The rows lie along a hidden order. The number after each row says roughly how far along it the row is, from 0 to 15. A new part has a new order.
[ 0  0  0  1 -2  0  1 -1 -3  5  1  0 -4  3  0  2  1  0  1  2] : 5
[ -4  40 -23 -10 -26 -10   2  55   4 -10  33  13 -23 -18 -25  14 -30 -12
   0  26] : 1
[ -3  34 -16  -2 -16 -11   2  32   3  -8  24   7 -14 -12 -21  12 -22  -6
   0  16] : 6
[-1 14 -2  5 -1 -3  1  7  1 -3 11  0 -2 -3 -7  5 -4 -1  3  0] : 9
[  0  -2   4   2   3   3  -1 -10  -1   2  -2  -2   4   2  11  -3   6   2
   1  -4] : 5
[  2   6  -3  17   0  -4   2  -6 -11  10  11   0  -4  15  -9   6   7   5
  -4  11] : 15
[  0 -11   5  -5   0   4   1  -4   0   3  -5  -1  -1  -5   7  -4   1  -1
  -1  -5] : 1
[  1  -5   2   5   7   1   0 -16  -4   4  -4  -3   4   9   5  -2   7   5
  -3   0] : 8
[ 0  0 -5  4 -7  1  1 -1 -7  6  3  2 -4  9 -1  1  4  1 -2 12] : 5
[  2  -5   5  11   9   0   0 -18  -6   7  -3  -4   6  13   0   1  11   6
   1  -7] : 12
[ 0  3 -4  4 -7  0  0  1 -7  5  4  2 -5  7 -2  2  5  1 -1 13] : 6
[ 2  1  1  9  3  0  1 -7 -5  5  1 -1  3  8  0  0  7  4 -2 -1] : 9
[  0  -7   4  -1   4   2  -1 -10   1   2  -9  -6   3   3   5  -2   3   2
   4  -4] : 5
[ 0 -4 -1 -8 -1  1 -1  2  5 -4 -6  0  2 -4  5 -4 -6  0  0  1] : 0
[  0  -6   1   3   6   0  -1 -13  -1   1  -7  -1   5   9   1  -1   9   3
  -3  -2] : 8
[  1 -10   0   6  -1   3   0 -15  -8   9  -3   1  -1  14   3  -2   9   4
   4   9] : 6
[  0  -7   3  -9   8   1  -3  -4   5  -2 -10  -2   8  -2   9  -3   3   1
   2  -7] : 0
[  1   6   4  13   8  -3   1 -15  -3   4   9  -3   4   7  -7   4   5   4
   1  -4] : 15
[-2  6 -4 -4  8  1 -4 -2  4 -8 -7 -2  8  3  6 -2  5  3 -2 -1] : 2
[-1  2 -2 -1  1 -1 -1 -2  1 -3 -3  0  4  1  0  0  4  1 -2  1] : 5
[ -2  25 -11  -2  -7  -7   1  23   2  -8  18   6  -6  -9 -13   8 -13  -5
  -4   8] : 6
[ 1 -7  2  7 -3 -1  2 -6 -9 12 -2 -1 -5 10  2  0  7  2  5  8] : 7
[  0   1   3  -2   7   1   0   2   5  -2  -2  -3   3  -4   3  -3   1   0
  -4 -10] : 5

New part:
[ -1  11   2  15   3  19  -4   4   1 -17   0 -11  15 -22   3  19   3   5
  -5   5 -10  16   3   5 -14  -9  -6   9  -5   3  -3 -20   8  -6  -5   0
   0  -1  -4  27   5  -5   8] : 13
[ -1   4  -2   6   9  12  -8  -7   9 -19  -1   2   7 -14 -10  33   7   3
   5   1 -19  12   4  -7  -4 -11  -6   2  -4  -3  -2 -35  14 -18 -10  -6
  -1 -15  10  -1  -5  -4  -4] : 15
[  1   1   1   1  -4  -5   4   4 -10   8   0  -5   0   8   7 -19  -2  -1
  -4  -1   9  -4  -8   7   0   5   3   2   2   2   1  21  -6   2   6   1
  -1   7  -4 -13   2   4   6] : 5
[ -2  12   6   4   0   9   6   1 -15  -3  -3  -9  10  -2   6 -10  -3   1
  -5   4   2  14 -16  10 -12  -9  -3   3   3   3   2  17   1 -24   2  13
 -12   1   1 -25   5   7   6] : 10
[  1  -2   0   9  -1   3   1  11   8  -4   4  -7   3 -19   9  15  -1   7
  -6   7  -3  -4  18   3  -6   0   0   5  -4   4  -4 -16  -2  23  -2   0
   5  16  -8  45  10  -8  22] : 5
[  0   5   3   7  -2   5  -4  -4   7  -5   3 -18  -2  -4  -8  15   2   2
   2   0  -5   5  24  -6  10   1  -2   5  -3   4  -2 -14  -4  12  -2  -3
   6  -4   0  13   0  -4 -13] : 5
[  2   5   4  -6  -4  -1  13  20  -9  10  -1 -16  -2  -3  18  -2  -7   2
 -11   7   8 -19  14  16 -11   5   5  -5   2   6  -7  24 -12  17   8  19
 -10  22  -2  25   6  -2  35] : 0
[ -1 -11  -4 -16  13   4   1   5  14  -7  -4  22  -3 -18   2  27  -2   4
   2   8 -21 -20 -11  -5 -15 -11  -1 -16   0 -10  -7 -30  13  -9 -13  12
 -11   6  10  38   4  -4  44] : 13
[ -1  -2   0  -4  -1  -5  -3 -14   2   4   1   1  -9  16 -11 -10   0  -5
   9  -5   2   0   1 -12  18   4   1  -3   2   1   3   1  -5  -3   1  -2
   3 -13   5  -4  -4   5 -31] : 5
[  2   2  -3  10   2   7 -12  -2  18 -15   6 -11  -1 -13 -12  38  10   3
   4  -3 -14   4  33 -11  15   6  -3   8  -6   3  -5 -39   3  23  -6 -21
  17  -8   2  32  -7 -10 -21] : 8
[ -3 -11  -2   2  -7 -13  -2 -16 -10  10   0  21   0  22  -3 -45  -1  -6
   5  -9  15  19 -46  -6  10   1   1   6   3  -2  15  29  -1 -13   3  -8
   9  -6 -13 -25   4  11 -33] : 10
[  4   6   1   1   1   5  -1  15  16  -8   5 -29  -8 -13  -3  44   4   4
  -3   3 -12 -21  63  -5   5   9   1  -1  -4   6 -13 -27  -6  37  -1  -3
   4   3   7  33  -3 -13   9] : 0
[  4   8  -2  12   1   8   2  11  -5 -10   0  -6  13 -14  10  16   6   4
  -9   1  -2   9   8  14 -17   1  -1   9  -4   0  -2  -5   6  -4  -1  -8
   1   4  -2 -14  -6  -6  11] : 13
[  3   5  -1  -4   1  -2  -3   0   1  -2   1 -10  -6  11  -7   9   5  -3
   4  -3  -1  -7  20  -3  10   9   2  -4   0   1  -3   1  -3   4   3  -9
   2 -11   9 -17 -13   0 -18] : 5
